Below are the code and all the weights of a small trained network. Each question names an input and a target symbol and asks about switching units off, where a switched-off unit gives its printed mean instead of its output.

import numpy as np


def w(rows, s, z=0):
    codes = np.array(rows[::2]) - 128.0
    scale = np.full(codes.shape[1], s)
    scale[-1] = z or s
    return codes * scale


def f(y):
    return y / 2 * (1 + np.tanh(0.7978845608 * (y + 0.044715 * y**3)))


def softmax(a):
    e = np.exp(a - a.max(-1, keepdims=True))
    return e / e.sum(-1, keepdims=True)


def log_softmax(a):
    a = a - a.max(-1, keepdims=True)
    return a - np.log(np.exp(a).sum(-1, keepdims=True))


def net(x, mask):
    ids = ['αβγδεηθμπστφψ'.index(c) for c in x.split()]
    T = len(ids)
    res = E[ids] + P[:T]
    r = res
    for j in range(3):
        rows = slice(2 * j, 2 * j + 2)
        q, k, v = (r @ M[0][rows].T for M in (Q, K, V))
        z = softmax(np.where(np.tri(T) > 0, q @ k.T / 2**0.5, -1e9)) @ v
        o = O[0][rows]
        res = res + np.where(mask[j], z, o[:, -1]) @ o[:, :-1]
    y = f(res @ A[0][:, :-1].T + A[0][:, -1])
    res = res + np.where(mask[3:15], y, B[0][:, -1]) @ B[0][:, :-1]
    return log_softmax(res[-1] @ U[:, :-1].T + U[:, -1])


Q, K, V, O, A, B = {}, {}, {}, {}, {}, {}
E = w([
[118,58,165,151,138,86,216,87,94,125],'α',
[138,161,143,136,144,93,61,139,99,17],'β',
[108,195,182,175,101,177,135,177,94,78],'γ',
[69,142,130,84,116,59,28,129,123,166],'δ',
[151,220,114,218,121,138,152,160,163,132],'ε',
[152,55,192,144,146,152,170,102,173,168],'η',
[152,95,130,149,195,123,163,79,77,133],'θ',
[92,118,87,60,193,119,206,95,99,116],'μ',
[77,95,106,84,51,54,62,162,158,181],'π',
[93,174,109,97,179,15,79,141,123,203],'σ',
[153,4,128,159,125,161,112,77,120,176],'τ',
[117,93,121,42,182,199,132,83,162,160],'φ',
[105,175,88,63,78,186,186,186,182,118],'ψ',
],0.013)
P = w([
[14,180,165,139,153,122,159,2,180,121],'0',
[56,99,130,135,156,144,135,101,136,126],'1',
[80,96,136,131,163,130,131,120,135,135],'2',
[111,108,141,121,148,114,121,138,131,143],'3',
[134,112,140,116,135,111,116,155,117,145],'4',
[151,107,144,117,133,111,116,172,113,153],'5',
[178,108,143,111,137,108,112,183,101,157],'6',
[191,100,146,106,135,109,116,208,91,155],'7',
[210,100,148,110,134,102,114,216,95,154],'8',
[217,96,127,109,136,96,110,218,85,158],'9',
],0.0077)
Q[0] = w([
[103,14,131,105,241,158,200,7,114,175],'head 0',
[127,162,157,178,158,220,204,143,128,126],'head 0',
[148,33,130,89,177,143,166,79,110,173],'head 1',
[74,134,149,109,141,2,18,190,125,225],'head 1',
[155,220,90,199,81,205,173,170,183,48],'head 2',
[148,30,135,122,211,226,225,46,112,92],'head 2',
],0.013)
K[0] = w([
[21,145,160,157,130,113,140,53,179,114],'head 0',
[150,117,147,56,159,140,153,104,190,162],'head 0',
[102,142,137,133,146,103,145,39,142,189],'head 1',
[235,112,172,193,111,112,132,129,92,111],'head 1',
[135,122,45,54,133,136,132,166,129,163],'head 2',
[4,165,115,96,124,141,128,72,172,124],'head 2',
],0.014)
V[0] = w([
[111,188,46,131,158,44,170,149,110,99],'head 0',
[124,84,133,197,103,52,192,108,124,152],'head 0',
[96,113,150,83,57,114,131,141,178,84],'head 1',
[124,33,113,83,79,97,138,130,101,193],'head 1',
[139,106,57,141,136,80,33,96,105,136],'head 2',
[155,100,102,173,83,150,137,151,248,209],'head 2',
],0.011)
O[0] = w([
[166,149,237,76,68,155,190,192,172,38,149],'head 0',
[123,202,254,151,142,239,123,89,125,121,87],'head 0',
[204,94,12,152,111,174,141,131,199,52,164],'head 1',
[93,212,122,238,121,167,73,79,153,57,64],'head 1',
[236,82,151,112,143,174,127,53,12,137,47],'head 2',
[112,96,120,115,222,211,137,233,112,142,4],'head 2',
],0.0099,0.0017)
A[0] = w([
[58,135,131,195,150,141,107,201,166,97,137],'neuron 0',
[142,124,116,126,202,214,194,168,121,162,118],'neuron 1',
[167,48,136,87,91,122,157,148,80,93,83],'neuron 2',
[179,133,163,144,145,141,146,30,106,171,130],'neuron 3',
[117,126,217,99,132,135,124,100,62,215,36],'neuron 4',
[69,101,92,132,144,122,75,162,108,160,174],'neuron 5',
[100,236,145,141,53,101,116,132,175,112,119],'neuron 6',
[133,188,103,176,108,81,84,168,93,152,169],'neuron 7',
[133,196,125,163,72,138,125,55,115,57,91],'neuron 8',
[83,126,149,91,111,48,77,168,151,130,5],'neuron 9',
[148,150,128,134,64,178,185,129,155,1,155],'neuron 10',
[140,145,186,159,142,216,167,164,123,63,16],'neuron 11',
],0.0086,0.003)
B[0] = w([
[189,175,134,69,160,103,53,171,159,68,224],'neuron 0',
[104,56,173,211,96,87,132,108,27,56,228],'neuron 1',
[175,121,127,126,212,201,136,87,132,113,221],'neuron 2',
[127,140,53,61,96,64,135,150,110,86,221],'neuron 3',
[94,254,94,115,134,158,142,114,52,126,191],'neuron 4',
[111,143,145,142,171,103,120,149,119,166,255],'neuron 5',
[100,100,105,208,85,140,159,81,187,92,200],'neuron 6',
[87,63,145,147,177,71,167,113,171,130,170],'neuron 7',
[133,71,125,83,50,152,40,196,120,181,189],'neuron 8',
[199,138,36,183,159,215,176,100,100,115,212],'neuron 9',
[203,164,171,171,172,134,105,131,113,240,222],'neuron 10',
[66,66,38,113,85,198,112,230,97,149,177],'neuron 11',
],0.0082,0.0067)
U = w([
[126,167,82,132,76,211,51,155,136,185,34],'α',
[114,78,120,64,22,30,35,132,102,92,85],'β',
[69,103,81,187,98,142,164,61,180,2,155],'γ',
[212,101,113,93,193,136,169,38,130,40,141],'δ',
[71,47,204,51,98,121,200,200,128,82,204],'ε',
[104,139,251,138,185,94,50,97,109,125,177],'η',
[86,218,167,46,101,70,160,128,117,107,188],'θ',
[151,156,232,153,122,134,204,105,188,196,254],'μ',
[136,74,84,208,93,183,142,131,77,79,43],'π',
[162,203,127,102,171,200,175,172,88,213,19],'σ',
[114,208,77,238,128,146,139,50,58,123,46],'τ',
[75,42,66,121,144,91,163,126,142,229,164],'φ',
[162,192,93,81,145,102,115,216,188,64,95],'ψ',
],0.0059,0.0038)

Each question gives the input, a string of symbols that net reads in full, and the target symbol t.
The units are the heads (2 rows each of Q, K, V and O) and the neurons (one row each of A and B). Each row of codes is followed by its name. A weight is (code - 128) times the scale printed after its matrix; where a second scale follows, it is the last column's (O, A, B and U).
mask holds one flag per unit, heads first, then neurons. A switched-off unit (its flag False) gives its mean, the last column of its rows in O or B, instead of its output. The means were averaged over made-up inputs and are rounded, as every weight is.
A unit's drop is (log p(t) with every unit on - log p(t) with that unit switched off) / (log p(t) with every unit on - log p(t) with every unit switched off).
The circuit of an input: a set's keep is (log p(t) with only the set's units on - log p(t) with every unit switched off) / (log p(t) with every unit on - log p(t) with every unit switched off). Starting from the 12 units with the biggest drops (on a tie, the unit counted first), units are removed one at a time, each time the one whose removal leaves the highest keep (on an exact tie, the one counted first), for as long as the keep stays at least 0.8.
circuit, biggest first: the units of the circuit, biggest drop first
most important unit: the unit with the biggest drop
k most important neurons: the k neurons with the biggest drops, biggest first
drop when u is switched off: that unit's drop, to one decimal
input δ φ ψ φ η, target δ: circuit, biggest first -> (head 2; neuron 2)
input β α π β φ φ α φ φ δ, target γ: most important unit -> neuron 6
input γ π σ μ δ, target φ: circuit, biggest first -> (head 1; neuron 0)
input δ ψ φ ε, target ψ: circuit, biggest first -> (head 2; neuron 0)
input ε φ δ γ, target φ: circuit, biggest first -> (head 0; head 1)
input φ φ β δ φ μ μ δ, target δ: circuit, biggest first -> (head 1; head 2; neuron 2; neuron 9)
input γ δ β σ μ α, target γ: circuit, biggest first -> (head 2; neuron 6)
input μ δ φ φ φ μ π ψ, target ψ: circuit, biggest first -> (head 2; neuron 0; head 1)
input δ η δ, target ψ: circuit, biggest first -> (head 2; neuron 0)
input μ α φ φ μ ε φ ε μ, target μ: circuit, biggest first -> (head 0; head 2; neuron 10)
input δ π δ γ μ α σ, target γ: circuit, biggest first -> (head 1; neuron 6; head 2)
input σ γ δ δ φ, target σ: 4 most important neurons -> (neuron 10; neuron 4; neuron 11; neuron 2)
input γ δ β ε θ φ η ε φ, target γ: circuit, biggest first -> (head 2; neuron 6; head 1)
input α π φ φ μ π δ δ η, target α: circuit, biggest first -> (head 0; neuron 11; head 1; neuron 8)
input θ σ μ μ μ, target θ: most important unit -> head 1
input α φ φ, target α: 3 most important neurons -> (neuron 11; neuron 8; neuron 10)
input ε δ φ, target ε: 2 most important neurons -> (neuron 11; neuron 1)
input θ σ μ θ α, target θ: 2 most important neurons -> (neuron 4; neuron 3)
input σ θ φ φ δ μ η δ γ φ, target σ: 3 most important neurons -> (neuron 4; neuron 10; neuron 11)
input φ η ψ π α φ η, target φ: circuit, biggest first -> (head 0)
input φ φ δ, target β: 2 most important neurons -> (neuron 8; neuron 9)
input μ φ β δ, target δ: drop when head 2 is switched off -> 0.3
input μ σ δ μ ε η, target μ: drop when head 0 is switched off -> 1.0
input φ α φ, target φ: drop when head 0 is switched off -> 1.1
input π ε β ε φ γ π μ, target π: drop when head 2 is switched off -> 0.8
